Below are the code and all the weights of a small trained network. Each question names an input and a target symbol and asks about switching units off, where a switched-off unit gives its printed mean instead of its output.

import numpy as np


def w(rows, s, z=0):
    codes = np.array(rows[::2]) - 128.0
    scale = np.full(codes.shape[1], s)
    scale[-1] = z or s
    return codes * scale


def f(y):
    return y / 2 * (1 + np.tanh(0.7978845608 * (y + 0.044715 * y**3)))


def softmax(a):
    e = np.exp(a - a.max(-1, keepdims=True))
    return e / e.sum(-1, keepdims=True)


def log_softmax(a):
    a = a - a.max(-1, keepdims=True)
    return a - np.log(np.exp(a).sum(-1, keepdims=True))


def net(x, mask):
    ids = ['αβγδεζηθλμπτω'.index(c) for c in x.split()]
    T = len(ids)
    res = E[ids] + P[:T]
    u = 0
    for l in range(3):
        q, k, v = (res @ M[l].T for M in (Q, K, V))
        z = softmax(np.where(np.tri(T) > 0, q @ k.T / 3**0.5, -1e9)) @ v
        res = res + np.where(mask[u], z, O[l][:, -1]) @ O[l][:, :-1]
        u += 1
        y = f(res @ A[l][:, :-1].T + A[l][:, -1])
        res = res + np.where(mask[u : u + 12], y, B[l][:, -1]) @ B[l][:, :-1]
        u += 12
    return log_softmax(res[-1] @ U[:, :-1].T + U[:, -1])


Q, K, V, O, A, B = {}, {}, {}, {}, {}, {}
E = w([
[82,108,146,111,108,102,131,77,92],'α',
[149,158,62,121,138,86,199,38,142],'β',
[146,174,123,136,184,89,200,88,137],'γ',
[180,205,117,171,123,34,166,80,105],'δ',
[72,149,122,148,212,158,164,107,136],'ε',
[120,101,164,131,198,143,171,103,72],'ζ',
[96,162,89,138,123,145,161,43,95],'η',
[112,78,147,120,134,75,130,95,123],'θ',
[112,123,98,219,157,133,190,174,68],'λ',
[103,227,51,156,113,134,174,189,151],'μ',
[128,118,121,159,126,9,187,220,122],'π',
[210,35,91,170,161,70,196,155,99],'τ',
[228,69,41,162,178,160,65,103,86],'ω',
],0.016)
P = w([
[137,187,191,190,99,7,51,85,145],'0',
[152,183,41,48,89,90,236,138,2],'1',
[202,113,143,174,66,98,130,90,229],'2',
[151,183,78,55,123,119,69,244,130],'3',
[208,82,127,252,117,47,179,60,149],'4',
[73,164,83,57,121,109,156,198,111],'5',
],0.0089)
Q[0] = w([
[148,76,115,235,227,2,160,80,148],'0.h0',
[139,87,106,40,149,162,167,175,126],'0.h0',
[132,55,109,140,162,149,111,117,90],'0.h0',
],0.0051)
K[0] = w([
[133,60,103,152,138,135,115,199,193],'0.h0',
[75,151,197,183,180,52,221,61,69],'0.h0',
[154,41,51,139,103,150,75,2,157],'0.h0',
],0.0055)
V[0] = w([
[146,23,181,125,188,148,109,182,153],'0.h0',
[120,36,3,131,182,17,83,201,167],'0.h0',
[172,32,123,131,161,164,131,140,52],'0.h0',
],0.0046)
O[0] = w([
[147,130,189,122,121,135,73,104,109,49],'0.h0',
[205,44,170,5,56,176,247,151,79,254],'0.h0',
[141,112,169,116,161,188,25,158,221,121],'0.h0',
],0.011,0.0042)
A[0] = w([
[84,99,171,183,238,122,81,84,120,185],'0.n0',
[121,137,207,179,135,170,23,156,151,26],'0.n1',
[81,150,83,207,109,107,101,186,105,46],'0.n2',
[57,201,142,60,53,154,110,130,109,45],'0.n3',
[78,172,176,98,149,106,141,72,169,66],'0.n4',
[172,141,200,181,65,116,209,162,181,237],'0.n5',
[66,55,181,214,77,98,72,86,80,221],'0.n6',
[31,150,213,192,77,148,32,96,135,93],'0.n7',
[166,108,109,127,88,55,78,80,128,246],'0.n8',
[122,125,148,159,174,176,123,2,168,147],'0.n9',
[71,74,129,134,120,116,132,78,42,60],'0.n10',
[141,116,200,54,136,106,84,147,118,3],'0.n11',
],0.0079,0.0018)
B[0] = w([
[101,105,192,131,90,104,225,153,102,135],'0.n0',
[163,136,166,114,227,145,82,75,221,123],'0.n1',
[103,119,112,140,156,254,179,123,189,146],'0.n2',
[146,27,167,152,206,105,154,152,91,135],'0.n3',
[88,129,200,18,95,179,89,106,123,133],'0.n4',
[60,44,63,131,82,145,65,80,173,255],'0.n5',
[169,86,132,219,190,70,209,137,139,144],'0.n6',
[172,201,85,125,188,164,136,247,44,131],'0.n7',
[134,189,69,154,221,149,128,141,130,175],'0.n8',
[215,104,161,169,56,146,164,54,163,143],'0.n9',
[173,189,127,111,98,88,162,173,160,152],'0.n10',
[97,177,167,159,88,125,127,96,194,133],'0.n11',
],0.0063,0.0087)
Q[1] = w([
[152,92,152,142,47,146,185,81,214],'1.h0',
[102,71,115,167,46,178,122,79,78],'1.h0',
[1,208,123,6,176,79,85,174,110],'1.h0',
],0.0057)
K[1] = w([
[132,69,38,74,149,158,111,253,186],'1.h0',
[70,41,129,8,163,82,44,156,124],'1.h0',
[85,140,158,35,101,118,150,54,25],'1.h0',
],0.0052)
V[1] = w([
[179,90,66,112,185,83,144,126,190],'1.h0',
[106,151,114,42,142,49,105,116,202],'1.h0',
[191,121,77,196,8,207,172,254,162],'1.h0',
],0.0064)
O[1] = w([
[182,162,80,106,138,116,2,121,179,248],'1.h0',
[63,44,106,119,229,96,198,17,63,115],'1.h0',
[47,157,173,169,129,117,48,136,106,253],'1.h0',
],0.0087,0.0074)
A[1] = w([
[190,116,102,126,111,148,144,159,94,220],'1.n0',
[128,86,116,128,123,153,73,110,134,189],'1.n1',
[110,170,139,89,123,93,84,73,104,149],'1.n2',
[84,208,193,140,122,116,165,152,95,28],'1.n3',
[105,151,80,185,117,87,112,7,164,111],'1.n4',
[111,165,94,96,138,56,135,84,203,56],'1.n5',
[69,104,172,2,125,123,109,174,140,253],'1.n6',
[164,99,160,210,119,133,120,90,219,86],'1.n7',
[89,34,219,133,144,94,120,136,79,187],'1.n8',
[125,152,77,65,169,137,138,119,83,66],'1.n9',
[135,166,151,109,122,117,41,99,157,82],'1.n10',
[51,118,85,141,104,130,131,140,228,164],'1.n11',
],0.0095,0.0017)
B[1] = w([
[94,253,166,214,129,72,140,145,97,181],'1.n0',
[138,93,100,112,104,165,147,194,77,190],'1.n1',
[101,214,69,87,141,250,70,179,99,151],'1.n2',
[175,92,194,81,73,192,177,209,118,145],'1.n3',
[83,108,213,168,158,139,98,211,188,254],'1.n4',
[119,102,114,86,131,74,113,121,148,209],'1.n5',
[142,212,58,105,148,134,237,86,140,180],'1.n6',
[232,182,232,111,161,101,121,115,132,211],'1.n7',
[85,175,149,95,130,135,45,146,219,165],'1.n8',
[163,170,170,128,85,204,9,186,134,184],'1.n9',
[218,117,100,103,65,188,120,83,81,169],'1.n10',
[118,185,139,182,63,101,55,76,88,204],'1.n11',
],0.0068,0.009)
Q[2] = w([
[247,32,77,129,62,158,99,187,159],'2.h0',
[108,114,135,158,65,97,69,81,164],'2.h0',
[117,172,124,83,184,114,57,154,2],'2.h0',
],0.0056)
K[2] = w([
[178,80,84,189,192,154,94,188,125],'2.h0',
[170,55,3,103,90,165,109,217,154],'2.h0',
[207,228,21,89,86,174,214,81,236],'2.h0',
],0.005)
V[2] = w([
[78,83,114,182,86,33,128,60,116],'2.h0',
[51,218,89,131,161,254,117,86,104],'2.h0',
[60,163,159,34,138,155,106,91,121],'2.h0',
],0.0051)
O[2] = w([
[206,63,225,208,224,182,17,254,98,60],'2.h0',
[42,184,109,181,88,99,158,56,98,4],'2.h0',
[146,146,197,96,142,27,178,156,210,18],'2.h0',
],0.0079,0.0041)
A[2] = w([
[88,132,197,183,158,82,181,149,140,16],'2.n0',
[214,137,153,186,171,108,232,138,217,115],'2.n1',
[85,47,165,93,33,107,161,88,171,101],'2.n2',
[143,176,108,178,177,122,111,67,162,115],'2.n3',
[168,45,125,183,124,94,142,178,47,223],'2.n4',
[43,118,137,153,67,215,97,146,113,80],'2.n5',
[194,96,116,89,103,187,201,151,78,40],'2.n6',
[78,61,206,177,235,119,118,231,131,153],'2.n7',
[173,78,109,72,89,208,87,144,51,135],'2.n8',
[176,104,214,196,135,73,54,127,139,97],'2.n9',
[126,166,33,151,254,63,89,233,95,146],'2.n10',
[88,103,67,118,128,151,152,180,66,254],'2.n11',
],0.0071,0.0032)
B[2] = w([
[162,104,194,118,47,90,193,130,207,144],'2.n0',
[181,94,79,90,183,73,158,115,177,162],'2.n1',
[187,100,86,133,142,255,119,24,85,134],'2.n2',
[161,61,69,208,66,116,212,188,165,146],'2.n3',
[152,244,89,105,63,172,96,147,118,182],'2.n4',
[170,61,175,63,170,57,57,90,194,164],'2.n5',
[25,70,126,78,142,108,135,82,72,163],'2.n6',
[93,123,91,162,137,105,103,45,107,209],'2.n7',
[69,106,109,152,111,73,130,108,247,214],'2.n8',
[108,125,135,169,170,212,166,181,50,249],'2.n9',
[102,135,75,109,112,191,164,84,155,229],'2.n10',
[97,214,90,115,213,85,157,166,163,184],'2.n11',
],0.0075,0.011)
U = w([
[138,255,81,111,190,134,137,153,106,217],'α',
[56,158,120,64,215,115,128,189,219,121],'β',
[82,107,118,92,231,79,134,143,187,102],'γ',
[103,112,79,182,165,178,179,150,156,1],'δ',
[123,73,109,159,118,159,225,181,112,144],'ε',
[201,147,137,122,184,100,158,155,145,125],'ζ',
[162,162,152,175,137,126,194,174,188,81],'η',
[190,138,93,136,240,123,113,127,112,107],'θ',
[188,196,156,187,101,168,160,175,72,143],'λ',
[63,133,171,185,98,99,153,147,126,142],'μ',
[56,107,121,127,194,171,96,118,36,174],'π',
[158,138,171,59,149,172,78,213,212,99],'τ',
[176,157,105,156,138,104,111,48,102,73],'ω',
],0.0072,0.0052)

Each question gives the input, a string of symbols that net reads in full, and the target symbol t.
The units are the heads (3 rows each of Q, K, V and O) and the neurons (one row each of A and B). Each row of codes is followed by its name. A weight is (code - 128) times the scale printed after its matrix; where a second scale follows, it is the last column's (O, A, B and U).
mask holds one flag per unit, layer by layer, with each layer's heads first. A switched-off unit (its flag False) gives its mean, the last column of its rows in O or B, instead of its output. The means were averaged over made-up inputs and are rounded, as every weight is.
A unit's drop is (log p(t) with every unit on - log p(t) with that unit switched off) / (log p(t) with every unit on - log p(t) with every unit switched off).
The circuit of an input: a set's keep is (log p(t) with only the set's units on - log p(t) with every unit switched off) / (log p(t) with every unit on - log p(t) with every unit switched off). Starting from the 12 units with the biggest drops (on a tie, the unit counted first), units are removed one at a time, each time the one whose removal leaves the highest keep (on an exact tie, the one counted first), for as long as the keep stays at least 0.8.
circuit, biggest first: the units of the circuit, biggest drop first
most important unit: the unit with the biggest drop
k most important neurons: the k neurons with the biggest drops, biggest first
k most important neurons of layer l: the k neurons of layer l with the biggest drops, biggest first
input η λ τ ω τ ω, target β: circuit, biggest first -> (2.n8, 1.n7, 2.n11)
input μ τ α, target τ: most important unit -> 1.h0
input τ ζ η α, target α: circuit, biggest first -> (1.n6, 1.n4)
input θ α ω η γ, target ω: 3 most important neurons -> (1.n10, 1.n1, 2.n2)
input ω α δ λ α, target λ: 2 most important neurons -> (0.n6, 1.n7)
input ε λ λ λ ζ π, target α: 4 most important neurons -> (1.n6, 1.n4, 2.n8, 2.n11)
input α η β θ, target α: circuit, biggest first -> (0.n5, 1.n4, 0.h0)
input ε λ μ α λ π, target α: circuit, biggest first -> (1.n4, 1.n6)
input λ γ ω π τ, target ω: 2 most important neurons of layer 2 -> (2.n2, 2.n9)
input τ η τ τ ε, target τ: circuit, biggest first -> (0.h0, 1.h0)
input γ η τ μ π, target τ: 2 most important neurons of layer 2 -> (2.n7, 2.n5)
input η μ ζ, target μ: circuit, biggest first -> (0.h0, 2.h0, 0.n2)
input ω μ δ, target ω: 3 most important neurons of layer 1 -> (1.n10, 1.n11, 1.n1)
input η δ ζ ε τ, target τ: 2 most important neurons -> (2.n8, 0.n5)
input α δ π ζ, target α: most important unit -> 0.n5
input μ ω τ τ μ α, target α: 3 most important neurons of layer 1 -> (1.n6, 1.n4, 1.n2)
input τ ζ α, target τ: 2 most important neurons of layer 1 -> (1.n10, 1.n0)
input γ π ζ η η, target η: 2 most important neurons of layer 2 -> (2.n0, 2.n1)
input β π μ λ α, target μ: 3 most important neurons -> (0.n6, 2.n0, 0.n10)
input γ η ω λ α, target ω: most important neuron -> (1.n10)
input ζ λ π ε ε, target π: 2 most important neurons -> (0.n5, 2.n7)
input γ α δ ε η, target η: 2 most important neurons of layer 2 -> (2.n0, 2.n3)
input γ ζ η ω β, target ω: 2 most important neurons -> (1.n9, 2.n2)
input λ δ τ η θ, target τ: 2 most important neurons -> (1.n1, 1.n10)
input θ π η, target π: 3 most important neurons -> (1.n4, 2.n9, 2.n7)
input η α θ λ π, target π: 2 most important neurons -> (0.n5, 2.n9)
input τ τ η θ θ, target θ: most important unit -> 0.n6
input δ μ β, target μ: 2 most important neurons -> (1.n4, 1.n11)
input δ γ γ η λ, target λ: 2 most important neurons -> (2.n9, 2.n8)
